Here is a tiny trained network, its code and every weight. The questions are about switching its units off for an input and a class, where a switched-off unit gives its printed mean instead of its output.

import numpy as np


def w(rows, s, z=0):
    codes = np.array(rows[::2]) - 128.0
    scale = np.full(codes.shape[1], s)
    scale[-1] = z or s
    return codes * scale


def norm(h):
    return h / np.sqrt((h * h).mean(-1, keepdims=True) + 1e-5)


def f(y):
    return y / 2 * (1 + np.tanh(0.7978845608 * (y + 0.044715 * y**3)))


def log_softmax(a):
    a = a - a.max(-1, keepdims=True)
    return a - np.log(np.exp(a).sum(-1, keepdims=True))


def net(x, mask):
    res = np.array(x, float).reshape(1, 8) / 4 @ E
    u = 0
    for l in range(2):
        y = f(norm(res) @ A[l][:, :-1].T + A[l][:, -1])
        res = res + np.where(mask[u : u + 9], y, B[l][:, -1]) @ B[l][:, :-1]
        u += 9
    return log_softmax(norm(res)[-1] @ U[:, :-1].T + U[:, -1])


A, B = {}, {}
E = w([
[195,6,103,87,118],'x0',
[201,96,69,135,139],'x1',
[163,199,93,182,129],'x2',
[181,86,174,103,183],'x3',
[97,96,185,239,152],'x4',
[175,142,172,67,158],'x5',
[117,151,77,95,85],'x6',
[103,63,111,127,243],'x7',
],0.012)
A[0] = w([
[111,169,136,152,9,103],'L0N1',
[108,83,139,175,52,45],'L0N2',
[95,75,118,90,164,105],'L0N3',
[114,68,123,87,111,71],'L0N4',
[125,139,118,183,96,119],'L0N5',
[59,100,150,121,194,39],'L0N6',
[168,111,152,104,96,2],'L0N7',
[211,146,170,65,138,110],'L0N8',
[173,165,62,71,166,97],'L0N9',
],0.015,0.0089)
B[0] = w([
[232,85,193,97,36,255],'L0N1',
[166,203,85,55,63,158],'L0N2',
[112,32,144,120,71,193],'L0N3',
[63,29,235,156,123,161],'L0N4',
[166,162,131,215,119,174],'L0N5',
[101,80,254,66,95,170],'L0N6',
[132,65,199,170,133,118],'L0N7',
[86,85,168,76,44,242],'L0N8',
[138,185,51,76,60,223],'L0N9',
],0.0099,0.0054)
A[1] = w([
[185,90,166,112,144,98],'L1N1',
[227,176,73,151,179,124],'L1N2',
[74,99,204,65,78,134],'L1N3',
[86,220,206,121,200,207],'L1N4',
[190,16,67,140,252,49],'L1N5',
[139,106,37,134,78,16],'L1N6',
[225,141,144,131,158,3],'L1N7',
[241,209,170,143,202,106],'L1N8',
[55,99,62,185,117,131],'L1N9',
],0.012,0.0068)
B[1] = w([
[162,95,171,167,152,162],'L1N1',
[103,79,54,71,116,164],'L1N2',
[92,89,74,90,88,254],'L1N3',
[68,71,54,158,150,179],'L1N4',
[250,147,161,96,205,175],'L1N5',
[75,162,58,93,169,146],'L1N6',
[157,96,77,137,91,122],'L1N7',
[45,39,78,149,93,156],'L1N8',
[194,86,117,85,95,142],'L1N9',
],0.012,0.0081)
U = w([
[65,222,133,218,131,88],'0',
[60,51,183,107,159,216],'1',
[191,102,180,108,239,2],'2',
[53,193,4,77,145,76],'3',
[162,209,112,44,33,216],'4',
],0.017,0.0083)

Each question gives the input, the list of numbers given to net, and the class t.
The units are the neurons (one row each of A and B). Each row of codes is followed by its name. A weight is (code - 128) times the scale printed after its matrix; where a second scale follows, it is the last column's (A, B and U).
mask holds one flag per neuron, layer by layer. A switched-off neuron (its flag False) gives its mean, the last column of its row in B, instead of its output. The means were averaged over made-up inputs and are rounded, as every weight is.
A unit's drop is (log p(t) with every unit on - log p(t) with that unit switched off) / (log p(t) with every unit on - log p(t) with every unit switched off).
The circuit of an input: a set's keep is (log p(t) with only the set's units on - log p(t) with every unit switched off) / (log p(t) with every unit on - log p(t) with every unit switched off). Starting from the 12 units with the biggest drops (on a tie, the unit counted first), units are removed one at a time, each time the one whose removal leaves the highest keep (on an exact tie, the one counted first), for as long as the keep stays at least 0.8.
circuit, biggest first: the units of the circuit, biggest drop first
k most important neurons: the k neurons with the biggest drops, biggest first
k most important neurons of layer l: the k neurons of layer l with the biggest drops, biggest first
drop of u: that unit's drop, to one decimal
input [-4,-6,0,-2,-7,7,-1,4], class 3: circuit, biggest first : L1N4
input [5,1,4,4,7,6,-3,-8], class 1: circuit, biggest first : L0N9, L1N8
input [3,-5,-2,-5,7,0,-7,-7], class 4: 2 most important neurons of layer 0 : L0N2, L0N1
input [6,-7,-7,2,-7,1,3,-8], class 1: circuit, biggest first : L0N4, L0N9
input [4,7,8,-7,-5,-2,0,0], class 3: 2 most important neurons : L1N6, L1N2
input [7,-2,-4,4,-4,4,2,-7], class 1: 3 most important neurons : L0N4, L0N7, L0N2
input [-2,-6,-6,5,-7,-6,3,0], class 1: circuit, biggest first : L0N4, L0N9
input [-5,-6,-5,7,1,7,4,-5], class 1: 2 most important neurons of layer 0 : L0N9, L0N2
input [2,4,6,5,-5,-5,-1,-1], class 3: circuit, biggest first : L0N1, L1N6
input [-4,-7,7,6,1,0,7,3], class 3: 2 most important neurons of layer 1 : L1N4, L1N1
input [8,7,1,2,0,4,3,5], class 2: 2 most important neurons of layer 1 : L1N5, L1N3
input [1,0,-1,-5,8,7,-4,-4], class 0: drop of L0N5 : 0.2
input [-5,7,-4,8,-1,-4,-6,5], class 2: drop of L1N5 : 0.8
input [0,-1,4,-2,8,3,1,-2], class 0: most important neuron of layer 1 : L1N3
input [2,-8,-2,1,8,-4,1,-8], class 4: drop of L1N3 : 0.0
